Here is a tiny trained network, its code and every weight. The questions are about switching its units off for an input and a target symbol, where a switched-off unit gives its printed mean instead of its output.

import numpy as np


def w(rows, s, z=0):
    codes = np.array(rows[::2]) - 128.0
    scale = np.full(codes.shape[1], s)
    scale[-1] = z or s
    return codes * scale


def f(y):
    return y / 2 * (1 + np.tanh(0.7978845608 * (y + 0.044715 * y**3)))


def softmax(a):
    e = np.exp(a - a.max(-1, keepdims=True))
    return e / e.sum(-1, keepdims=True)


def log_softmax(a):
    a = a - a.max(-1, keepdims=True)
    return a - np.log(np.exp(a).sum(-1, keepdims=True))


def net(x, mask):
    ids = ['ΔΘΞαεζημ'.index(c) for c in x.split()]
    T = len(ids)
    res = E[ids] + P[:T]
    r = res
    for j in range(2):
        rows = slice(4 * j, 4 * j + 4)
        q, k, v = (r @ M[0][rows].T for M in (Q, K, V))
        z = softmax(np.where(np.tri(T) > 0, q @ k.T / 4**0.5, -1e9)) @ v
        o = O[0][rows]
        res = res + np.where(mask[j], z, o[:, -1]) @ o[:, :-1]
    y = f(res @ A[0][:, :-1].T + A[0][:, -1])
    res = res + np.where(mask[2:14], y, B[0][:, -1]) @ B[0][:, :-1]
    return log_softmax(res[-1] @ U[:, :-1].T + U[:, -1])


Q, K, V, O, A, B = {}, {}, {}, {}, {}, {}
E = w([
[200,115,177],'Δ',
[202,55,187],'Θ',
[124,89,212],'Ξ',
[142,36,205],'α',
[84,129,201],'ε',
[83,128,182],'ζ',
[69,7,62],'η',
[139,152,98],'μ',
],0.017)
P = w([
[47,199,237],'0',
[36,83,210],'1',
[78,60,197],'2',
[118,52,182],'3',
[129,23,132],'4',
[140,1,130],'5',
],0.0059)
Q[0] = w([
[222,199,81],'H1',
[190,97,66],'H1',
[240,246,69],'H1',
[59,81,128],'H1',
[131,172,138],'H2',
[164,112,77],'H2',
[79,135,166],'H2',
[127,107,108],'H2',
],0.012)
K[0] = w([
[28,191,201],'H1',
[49,135,134],'H1',
[50,130,248],'H1',
[171,114,87],'H1',
[139,110,93],'H2',
[85,111,86],'H2',
[169,133,106],'H2',
[121,105,90],'H2',
],0.012)
V[0] = w([
[204,83,150],'H1',
[120,150,194],'H1',
[212,162,239],'H1',
[122,29,255],'H1',
[251,125,243],'H2',
[209,32,109],'H2',
[94,10,117],'H2',
[152,209,31],'H2',
],0.0088)
O[0] = w([
[164,71,122,138],'H1',
[165,135,149,120],'H1',
[247,141,149,70],'H1',
[155,79,176,245],'H1',
[88,129,86,145],'H2',
[146,113,14,146],'H2',
[214,155,110,215],'H2',
[119,126,180,7],'H2',
],0.011,0.012)
A[0] = w([
[87,112,128,1],'N1',
[21,222,137,138],'N2',
[161,90,174,192],'N3',
[164,120,183,7],'N4',
[137,112,77,146],'N5',
[67,143,102,35],'N6',
[166,205,155,76],'N7',
[185,243,91,139],'N8',
[140,129,169,66],'N9',
[90,105,168,124],'N10',
[121,148,84,84],'N11',
[121,248,151,96],'N12',
],0.014,0.0086)
B[0] = w([
[133,158,198,142],'N1',
[156,72,63,163],'N2',
[103,173,119,252],'N3',
[69,23,169,164],'N4',
[124,139,178,206],'N5',
[202,118,229,157],'N6',
[77,84,93,132],'N7',
[1,121,129,134],'N8',
[126,105,128,139],'N9',
[83,185,141,170],'N10',
[166,79,119,129],'N11',
[177,242,203,137],'N12',
],0.0098,0.012)
U = w([
[47,58,94,82],'Δ',
[190,115,138,78],'Θ',
[128,77,136,110],'Ξ',
[176,51,83,49],'α',
[109,122,206,2],'ε',
[117,112,203,10],'ζ',
[96,163,3,222],'η',
[113,139,161,247],'μ',
],0.0074,0.0094)

Each question gives the input, a string of symbols that net reads in full, and the target symbol t.
The units are the heads (4 rows each of Q, K, V and O) and the neurons (one row each of A and B). Each row of codes is followed by its name. A weight is (code - 128) times the scale printed after its matrix; where a second scale follows, it is the last column's (O, A, B and U).
mask holds one flag per unit, heads first, then neurons. A switched-off unit (its flag False) gives its mean, the last column of its rows in O or B, instead of its output. The means were averaged over made-up inputs and are rounded, as every weight is.
A unit's drop is (log p(t) with every unit on - log p(t) with that unit switched off) / (log p(t) with every unit on - log p(t) with every unit switched off).
The circuit of an input: a set's keep is (log p(t) with only the set's units on - log p(t) with every unit switched off) / (log p(t) with every unit on - log p(t) with every unit switched off). Starting from the 12 units with the biggest drops (on a tie, the unit counted first), units are removed one at a time, each time the one whose removal leaves the highest keep (on an exact tie, the one counted first), for as long as the keep stays at least 0.8.
units of the circuit, in order: the units of the circuit, biggest drop first
top k neurons: the k neurons with the biggest drops, biggest first
heads that matter: for each layer, one digit per head in row order, 1 if its drop is at least 0.15 and else 0, layers parted by /
drop when u is switched off: that unit's drop, to one decimal
input ζ Δ η μ α ζ, target η: heads that matter	00
input η η Ξ Θ α, target α: units of the circuit, in order	[H2, H1]
input Ξ α η ε, target Δ: units of the circuit, in order	[H1]
input ζ ζ η Ξ, target Δ: heads that matter	10
input Θ μ μ Θ μ Ξ, target η: heads that matter	01
input η Ξ ε, target Δ: heads that matter	10
input Ξ η ζ, target Δ: heads that matter	10
input Δ η Θ η Ξ, target Δ: units of the circuit, in order	[H1, H2]
input η η η μ ζ ζ, target η: heads that matter	10
input α η η μ ε, target η: heads that matter	10
input α μ α, target η: top 2 neurons	[N6, N4]
input η η μ ε, target η: drop when H1 is switched off	0.7
input Ξ Θ η η ζ α, target Δ: drop when N4 is switched off	-0.2
input η Θ Θ η Ξ Ξ, target η: drop when N11 is switched off	0.0
